Below is a small trained network, with its code and all its weights. Each question gives an input and a target symbol and asks what happens when units are switched off, that is, made to give their printed mean instead of their output.

import numpy as np


def w(rows, s, z=0):
    codes = np.array(rows[::2]) - 128.0
    scale = np.full(codes.shape[1], s)
    scale[-1] = z or s
    return codes * scale


def norm(h):
    return h / np.sqrt((h * h).mean(-1, keepdims=True) + 1e-5)


def f(y):
    return y / 2 * (1 + np.tanh(0.7978845608 * (y + 0.044715 * y**3)))


def softmax(a):
    e = np.exp(a - a.max(-1, keepdims=True))
    return e / e.sum(-1, keepdims=True)


def log_softmax(a):
    a = a - a.max(-1, keepdims=True)
    return a - np.log(np.exp(a).sum(-1, keepdims=True))


def net(x, mask):
    ids = ['αδηξστ'.index(c) for c in x.split()]
    T = len(ids)
    res = E[ids] + P[:T]
    u = 0
    for l in range(2):
        q, k, v = (norm(res) @ M[l].T for M in (Q, K, V))
        z = softmax(np.where(np.tri(T) > 0, q @ k.T / 3**0.5, -1e9)) @ v
        res = res + np.where(mask[u], z, O[l][:, -1]) @ O[l][:, :-1]
        u += 1
        y = f(norm(res) @ A[l][:, :-1].T + A[l][:, -1])
        res = res + np.where(mask[u : u + 4], y, B[l][:, -1]) @ B[l][:, :-1]
        u += 4
    return log_softmax(norm(res)[-1] @ U[:, :-1].T + U[:, -1])


Q, K, V, O, A, B = {}, {}, {}, {}, {}, {}
E = w([
[157,43,192,162,167],'α',
[163,107,120,170,6],'δ',
[188,177,156,149,149],'η',
[24,175,141,159,199],'ξ',
[161,95,141,60,84],'σ',
[18,58,172,218,131],'τ',
],0.018)
P = w([
[137,67,168,101,116],'0',
[154,154,210,90,171],'1',
[121,118,91,232,171],'2',
[191,216,96,96,135],'3',
[159,185,249,129,210],'4',
[105,124,94,243,155],'5',
],0.019)
Q[0] = w([
[128,79,126,67,166],'0.h1',
[139,169,207,213,248],'0.h1',
[179,254,101,136,198],'0.h1',
],0.025)
K[0] = w([
[110,190,100,147,147],'0.h1',
[85,70,196,191,74],'0.h1',
[133,143,123,118,3],'0.h1',
],0.031)
V[0] = w([
[152,83,124,74,254],'0.h1',
[195,112,117,109,144],'0.h1',
[102,142,187,151,124],'0.h1',
],0.011)
O[0] = w([
[87,151,183,174,9,205],'0.h1',
[89,154,144,116,54,228],'0.h1',
[166,90,109,137,103,253],'0.h1',
],0.012,0.0029)
A[0] = w([
[88,165,177,56,149,1],'0.n1',
[114,61,39,55,136,105],'0.n2',
[113,95,107,199,120,55],'0.n3',
[120,117,1,111,67,93],'0.n4',
],0.024,0.0057)
B[0] = w([
[85,163,150,83,184,148],'0.n1',
[166,58,76,102,138,177],'0.n2',
[128,160,91,109,173,255],'0.n3',
[135,134,113,145,251,172],'0.n4',
],0.032,0.0073)
Q[1] = w([
[126,208,17,41,62],'1.h1',
[172,221,78,253,143],'1.h1',
[109,110,78,251,62],'1.h1',
],0.021)
K[1] = w([
[99,144,39,28,54],'1.h1',
[182,4,172,88,29],'1.h1',
[93,61,104,188,36],'1.h1',
],0.023)
V[1] = w([
[252,225,161,201,152],'1.h1',
[12,172,149,191,132],'1.h1',
[210,193,182,152,163],'1.h1',
],0.019)
O[1] = w([
[237,192,157,148,217,168],'1.h1',
[119,121,5,138,209,1],'1.h1',
[175,242,164,137,179,231],'1.h1',
],0.016,0.0066)
A[1] = w([
[115,130,6,127,124,42],'1.n1',
[76,82,233,145,192,2],'1.n2',
[125,164,7,163,127,68],'1.n3',
[154,131,142,2,122,125],'1.n4',
],0.03,0.0073)
B[1] = w([
[58,217,191,169,98,236],'1.n1',
[163,77,253,194,141,210],'1.n2',
[181,62,76,156,137,255],'1.n3',
[104,161,41,186,82,187],'1.n4',
],0.031,0.0093)
U = w([
[139,63,192,175,150,84],'α',
[189,180,111,142,52,103],'δ',
[90,181,91,65,151,255],'η',
[2,112,129,106,208,168],'ξ',
[82,163,77,232,124,69],'σ',
[163,38,44,159,189,119],'τ',
],0.013,0.0063)

Each question gives the input, a string of symbols that net reads in full, and the target symbol t.
The units are the heads (3 rows each of Q, K, V and O) and the neurons (one row each of A and B). Each row of codes is followed by its name. A weight is (code - 128) times the scale printed after its matrix; where a second scale follows, it is the last column's (O, A, B and U).
mask holds one flag per unit, layer by layer, with each layer's heads first. A switched-off unit (its flag False) gives its mean, the last column of its rows in O or B, instead of its output. The means were averaged over made-up inputs and are rounded, as every weight is.
A unit's drop is (log p(t) with every unit on - log p(t) with that unit switched off) / (log p(t) with every unit on - log p(t) with every unit switched off).
The circuit of an input: a set's keep is (log p(t) with only the set's units on - log p(t) with every unit switched off) / (log p(t) with every unit on - log p(t) with every unit switched off). Starting from all 10 units, units are removed one at a time, each time the one whose removal leaves the highest keep (on an exact tie, the one counted first), for as long as the keep stays at least 0.8.
units of the circuit, in order: the units of the circuit, biggest drop first
unit that matters most: the unit with the biggest drop
top k neurons: the k neurons with the biggest drops, biggest first
top k neurons in layer l: the k neurons of layer l with the biggest drops, biggest first
input σ α ξ, target ξ: units of the circuit, in order -> [1.h1, 0.n3, 1.n3]
input δ δ ξ, target α: units of the circuit, in order -> [1.h1, 1.n2]
input ξ α σ α, target η: top neuron in layer 0 -> [0.n2]
input δ δ δ, target α: top 2 neurons -> [0.n4, 1.n2]
input α η δ α σ, target σ: top 2 neurons in layer 0 -> [0.n1, 0.n3]
input δ η α α α σ, target α: top 2 neurons -> [0.n4, 0.n2]
input δ α α ξ δ η, target α: top 3 neurons -> [0.n2, 1.n2, 1.n1]
input σ α δ, target ξ: top 3 neurons in layer 0 -> [0.n3, 0.n4, 0.n2]
input η α τ, target τ: units of the circuit, in order -> [1.n3, 0.n3]
input α α δ α η, target η: units of the circuit, in order -> [1.h1, 0.n1]
input η ξ η δ α α, target τ: units of the circuit, in order -> [0.n3, 1.n3]
input ξ α δ τ δ δ, target η: units of the circuit, in order -> [1.h1, 0.n3]
input δ α α σ τ τ, target α: top 4 neurons -> [0.n3, 0.n2, 1.n2, 1.n1]
input η α α α, target δ: top 2 neurons in layer 0 -> [0.n4, 0.n1]
input η ξ η, target τ: top 3 neurons -> [0.n2, 0.n3, 1.n1]
input η ξ δ δ, target τ: unit that matters most -> 0.h1
input δ α τ α σ, target σ: top 2 neurons -> [1.n4, 0.n4]
input α α α α η, target η: units of the circuit, in order -> [1.h1, 0.n1, 1.n3]
input α σ α σ, target η: units of the circuit, in order -> [0.h1, 0.n1]
input η η α α, target δ: top 3 neurons in layer 0 -> [0.n4, 0.n3, 0.n1]
input σ δ ξ, target ξ: units of the circuit, in order -> [1.h1, 0.h1, 1.n3]
